Below are the code and all the weights of a small trained network. Each question names an input and a target symbol and asks about switching units off, where a switched-off unit gives its printed mean instead of its output.

import numpy as np


def w(rows, s, z=0):
    codes = np.array(rows[::2]) - 128.0
    scale = np.full(codes.shape[1], s)
    scale[-1] = z or s
    return codes * scale


def f(y):
    return y / 2 * (1 + np.tanh(0.7978845608 * (y + 0.044715 * y**3)))


def softmax(a):
    e = np.exp(a - a.max(-1, keepdims=True))
    return e / e.sum(-1, keepdims=True)


def log_softmax(a):
    a = a - a.max(-1, keepdims=True)
    return a - np.log(np.exp(a).sum(-1, keepdims=True))


def net(x, mask):
    ids = ['ΛΨγδεζηξσφω'.index(c) for c in x.split()]
    T = len(ids)
    res = E[ids] + P[:T]
    u = 0
    for l in range(2):
        q, k, v = (res @ M[l].T for M in (Q, K, V))
        z = softmax(np.where(np.tri(T) > 0, q @ k.T / 3**0.5, -1e9)) @ v
        res = res + np.where(mask[u], z, O[l][:, -1]) @ O[l][:, :-1]
        u += 1
        y = f(res @ A[l][:, :-1].T + A[l][:, -1])
        res = res + np.where(mask[u : u + 8], y, B[l][:, -1]) @ B[l][:, :-1]
        u += 8
    return log_softmax(res[-1] @ U[:, :-1].T + U[:, -1])


Q, K, V, O, A, B = {}, {}, {}, {}, {}, {}
E = w([
[70,81,186],'Λ',
[132,175,136],'Ψ',
[125,102,110],'γ',
[132,139,126],'δ',
[49,141,112],'ε',
[142,72,165],'ζ',
[139,179,134],'η',
[193,138,108],'ξ',
[225,88,130],'σ',
[65,138,25],'φ',
[157,147,1],'ω',
],0.016)
P = w([
[183,225,235],'0',
[177,189,224],'1',
[172,174,208],'2',
[161,144,183],'3',
[161,126,157],'4',
[154,110,139],'5',
[151,92,114],'6',
[146,69,94],'7',
[146,54,67],'8',
[142,35,48],'9',
[137,22,20],'10',
[131,4,3],'11',
],0.0056)
Q[0] = w([
[255,155,39],'L0H1',
[24,183,162],'L0H1',
[156,3,186],'L0H1',
],0.0087)
K[0] = w([
[118,80,18],'L0H1',
[131,254,247],'L0H1',
[124,20,146],'L0H1',
],0.0088)
V[0] = w([
[59,11,2],'L0H1',
[41,210,101],'L0H1',
[65,146,151],'L0H1',
],0.0056)
O[0] = w([
[145,214,240,2],'L0H1',
[114,253,109,83],'L0H1',
[74,160,108,11],'L0H1',
],0.0069,0.00087)
A[0] = w([
[156,58,255,197],'L0N1',
[95,227,36,204],'L0N2',
[124,199,62,15],'L0N3',
[138,152,192,208],'L0N4',
[109,169,118,129],'L0N5',
[192,211,239,83],'L0N6',
[175,105,179,172],'L0N7',
[225,79,39,254],'L0N8',
],0.0092,0.0017)
B[0] = w([
[176,45,115,184],'L0N1',
[137,81,67,206],'L0N2',
[172,96,81,151],'L0N3',
[109,39,170,131],'L0N4',
[124,109,101,130],'L0N5',
[52,85,254,139],'L0N6',
[184,117,191,155],'L0N7',
[147,246,142,255],'L0N8',
],0.0084,0.0057)
Q[1] = w([
[24,111,108],'L1H1',
[32,2,138],'L1H1',
[123,63,119],'L1H1',
],0.0064)
K[1] = w([
[2,111,159],'L1H1',
[32,42,79],'L1H1',
[89,55,129],'L1H1',
],0.0085)
V[1] = w([
[68,158,147],'L1H1',
[202,178,156],'L1H1',
[130,253,132],'L1H1',
],0.0064)
O[1] = w([
[41,176,117,15],'L1H1',
[223,155,200,253],'L1H1',
[130,254,193,165],'L1H1',
],0.0052,0.0029)
A[1] = w([
[2,61,123,104],'L1N1',
[125,185,76,220],'L1N2',
[52,80,50,255],'L1N3',
[66,94,233,200],'L1N4',
[105,126,131,102],'L1N5',
[165,57,198,158],'L1N6',
[198,94,117,89],'L1N7',
[164,170,166,145],'L1N8',
],0.0097,0.0047)
B[1] = w([
[129,230,190,205],'L1N1',
[53,129,80,225],'L1N2',
[86,77,161,254],'L1N3',
[133,1,123,162],'L1N4',
[138,151,136,117],'L1N5',
[157,110,95,221],'L1N6',
[151,193,94,189],'L1N7',
[95,139,168,218],'L1N8',
],0.0091,0.0075)
U = w([
[131,130,105,129],'Λ',
[98,97,5,123],'Ψ',
[187,67,46,131],'γ',
[128,140,106,121],'δ',
[25,170,175,232],'ε',
[138,128,97,109],'ζ',
[145,200,1,108],'η',
[119,244,229,160],'ξ',
[214,166,129,4],'σ',
[110,46,200,138],'φ',
[153,120,224,106],'ω',
],0.0082,0.0042)

Each question gives the input, a string of symbols that net reads in full, and the target symbol t.
The units are the heads (3 rows each of Q, K, V and O) and the neurons (one row each of A and B). Each row of codes is followed by its name. A weight is (code - 128) times the scale printed after its matrix; where a second scale follows, it is the last column's (O, A, B and U).
mask holds one flag per unit, layer by layer, with each layer's heads first. A switched-off unit (its flag False) gives its mean, the last column of its rows in O or B, instead of its output. The means were averaged over made-up inputs and are rounded, as every weight is.
A unit's drop is (log p(t) with every unit on - log p(t) with that unit switched off) / (log p(t) with every unit on - log p(t) with every unit switched off).
The circuit of an input: a set's keep is (log p(t) with only the set's units on - log p(t) with every unit switched off) / (log p(t) with every unit on - log p(t) with every unit switched off). Starting from the 12 units with the biggest drops (on a tie, the unit counted first), units are removed one at a time, each time the one whose removal leaves the highest keep (on an exact tie, the one counted first), for as long as the keep stays at least 0.8.
circuit, biggest first: the units of the circuit, biggest drop first
most important unit: the unit with the biggest drop
k most important neurons: the k neurons with the biggest drops, biggest first
top k neurons in layer l: the k neurons of layer l with the biggest drops, biggest first
drop of u: that unit's drop, to one decimal
input ξ γ ζ ε σ ξ ζ ξ ξ Λ ε η, target ξ: circuit, biggest first : (L0N8 L1H1 L1N4 L0N1)
input Ψ ε ω ξ σ ξ φ ξ, target φ: circuit, biggest first : (L0H1 L0N6 L1N4 L0N4)
input φ ζ Ψ, target φ: circuit, biggest first : (L0N6 L1N4)
input η Λ ω ξ ζ ε ζ, target γ: most important unit : L0N1
input Ψ η σ φ ω ω ζ ω σ, target ω: 4 most important neurons : (L0N8 L0N6 L1N8 L0N2)
input φ Λ δ, target φ: circuit, biggest first : (L0N6 L0N8 L1N4)
input ζ η σ σ Ψ ξ, target σ: 2 most important neurons : (L0N8 L0N1)
input ξ ζ ζ ξ Λ, target φ: 4 most important neurons : (L0N8 L1N3 L1N1 L1N4)
input Λ ζ φ Λ φ Ψ, target φ: 3 most important neurons : (L0N6 L0N8 L1N4)
input η ξ ξ ω σ, target ω: 2 most important neurons : (L0N6 L0N8)
input ε ξ ε ζ η σ, target σ: 3 most important neurons : (L0N8 L0N1 L1N7)
input ε ω ξ, target ω: top 2 neurons in layer 1 : (L1N4 L1N2)
input ε ξ ε φ Ψ σ, target φ: 4 most important neurons : (L0N6 L1N4 L0N4 L1N1)
input Ψ δ ε ξ η ξ σ ζ ξ, target σ: top neuron in layer 1 : (L1N1)
input η ε η η η ξ η, target η: 2 most important neurons : (L1N3 L0N6)
input ε Λ σ ζ ξ ξ ε Ψ ε φ ξ, target φ: drop of L1N4 : 0.5
input ξ ε ξ σ Λ ε ε ω φ φ σ, target φ: drop of L1N1 : 0.1
input φ Ψ δ Λ ξ γ ξ δ ω γ ε, target ε: drop of L1N3 : 0.3
